Below is a small trained network, with its code and all its weights. Each question gives an input and a class and asks what happens when units are switched off, that is, made to give their printed mean instead of their output.

import numpy as np


def w(rows, s, z=0):
    codes = np.array(rows[::2]) - 128.0
    scale = np.full(codes.shape[1], s)
    scale[-1] = z or s
    return codes * scale


def f(y):
    return y / 2 * (1 + np.tanh(0.7978845608 * (y + 0.044715 * y**3)))


def log_softmax(a):
    a = a - a.max(-1, keepdims=True)
    return a - np.log(np.exp(a).sum(-1, keepdims=True))


def net(x, mask):
    res = np.array(x, float).reshape(1, 6) / 4 @ E
    y = f(res @ A[0][:, :-1].T + A[0][:, -1])
    res = res + np.where(mask, y, B[0][:, -1]) @ B[0][:, :-1]
    return log_softmax(res[-1] @ U[:, :-1].T + U[:, -1])


A, B = {}, {}
E = w([
[102,2,165,33],'x0',
[96,139,158,148],'x1',
[240,118,153,86],'x2',
[218,30,54,104],'x3',
[49,159,177,28],'x4',
[96,136,31,112],'x5',
],0.0078)
A[0] = w([
[161,134,178,101,67],'n0',
[163,93,61,101,41],'n1',
[127,69,134,81,254],'n2',
[108,183,139,172,87],'n3',
[3,10,119,139,249],'n4',
[117,113,109,191,151],'n5',
[154,78,51,171,213],'n6',
[145,165,82,146,199],'n7',
[163,113,152,104,49],'n8',
[37,116,167,199,250],'n9',
[104,165,139,115,195],'n10',
[127,123,40,127,124],'n11',
[90,163,30,128,84],'n12',
[200,154,167,88,185],'n13',
],0.013,0.0042)
B[0] = w([
[112,89,132,160,142],'n0',
[1,164,222,195,172],'n1',
[177,185,107,106,202],'n2',
[60,121,160,179,169],'n3',
[199,124,100,127,249],'n4',
[156,149,168,126,164],'n5',
[105,191,96,153,217],'n6',
[203,169,115,190,173],'n7',
[86,72,147,138,138],'n8',
[130,210,110,153,222],'n9',
[111,196,123,146,166],'n10',
[154,161,174,189,175],'n11',
[132,140,127,173,178],'n12',
[143,119,121,105,168],'n13',
],0.0092,0.013)
U = w([
[142,12,135,131,29],'0',
[44,133,47,83,75],'1',
[173,131,17,93,255],'2',
[119,194,147,169,116],'3',
],0.011,0.0046)

Each question gives the input, the list of numbers given to net, and the class t.
The units are the neurons (one row each of A and B). Each row of codes is followed by its name. A weight is (code - 128) times the scale printed after its matrix; where a second scale follows, it is the last column's (A, B and U).
mask holds one flag per neuron, in row order. A switched-off neuron (its flag False) gives its mean, the last column of its row in B, instead of its output. The means were averaged over made-up inputs and are rounded, as every weight is.
A unit's drop is (log p(t) with every unit on - log p(t) with that unit switched off) / (log p(t) with every unit on - log p(t) with every unit switched off).
The circuit of an input: a set's keep is (log p(t) with only the set's units on - log p(t) with every unit switched off) / (log p(t) with every unit on - log p(t) with every unit switched off). Starting from the 12 units with the biggest drops (on a tie, the unit counted first), units are removed one at a time, each time the one whose removal leaves the highest keep (on an exact tie, the one counted first), for as long as the keep stays at least 0.8.
units of the circuit, in order: the units of the circuit, biggest drop first
top k neurons: the k neurons with the biggest drops, biggest first
drop of u: that unit's drop, to one decimal
input [6,-8,4,3,5,0], class 0: units of the circuit, in order => [n9; n8]
input [6,2,0,3,0,-8], class 0: top 2 neurons => [n9; n6]
input [8,-2,8,2,-5,0], class 0: units of the circuit, in order => [n8]
input [6,8,2,5,6,-8], class 2: top 4 neurons => [n2; n1; n4; n3]
input [7,1,2,-5,0,-6], class 0: units of the circuit, in order => [n6; n0; n1]
input [5,2,2,3,-3,6], class 3: top 2 neurons => [n1; n11]
input [-3,-6,1,2,6,-2], class 1: units of the circuit, in order => [n4; n11; n9]
input [6,6,7,-4,-6,1], class 2: top 4 neurons => [n1; n3; n2; n11]
input [6,2,-6,-4,8,7], class 2: top 2 neurons => [n4; n1]
input [8,-2,-6,-5,3,-2], class 2: top 2 neurons => [n4; n1]
input [3,7,6,-4,-7,0], class 0: drop of n4 => 0.1
input [-1,-5,0,8,-7,3], class 3: drop of n1 => 0.1
input [-6,4,7,8,7,8], class 3: drop of n1 => 0.5
input [3,-6,2,8,-8,5], class 3: units of the circuit, in order => [n1]
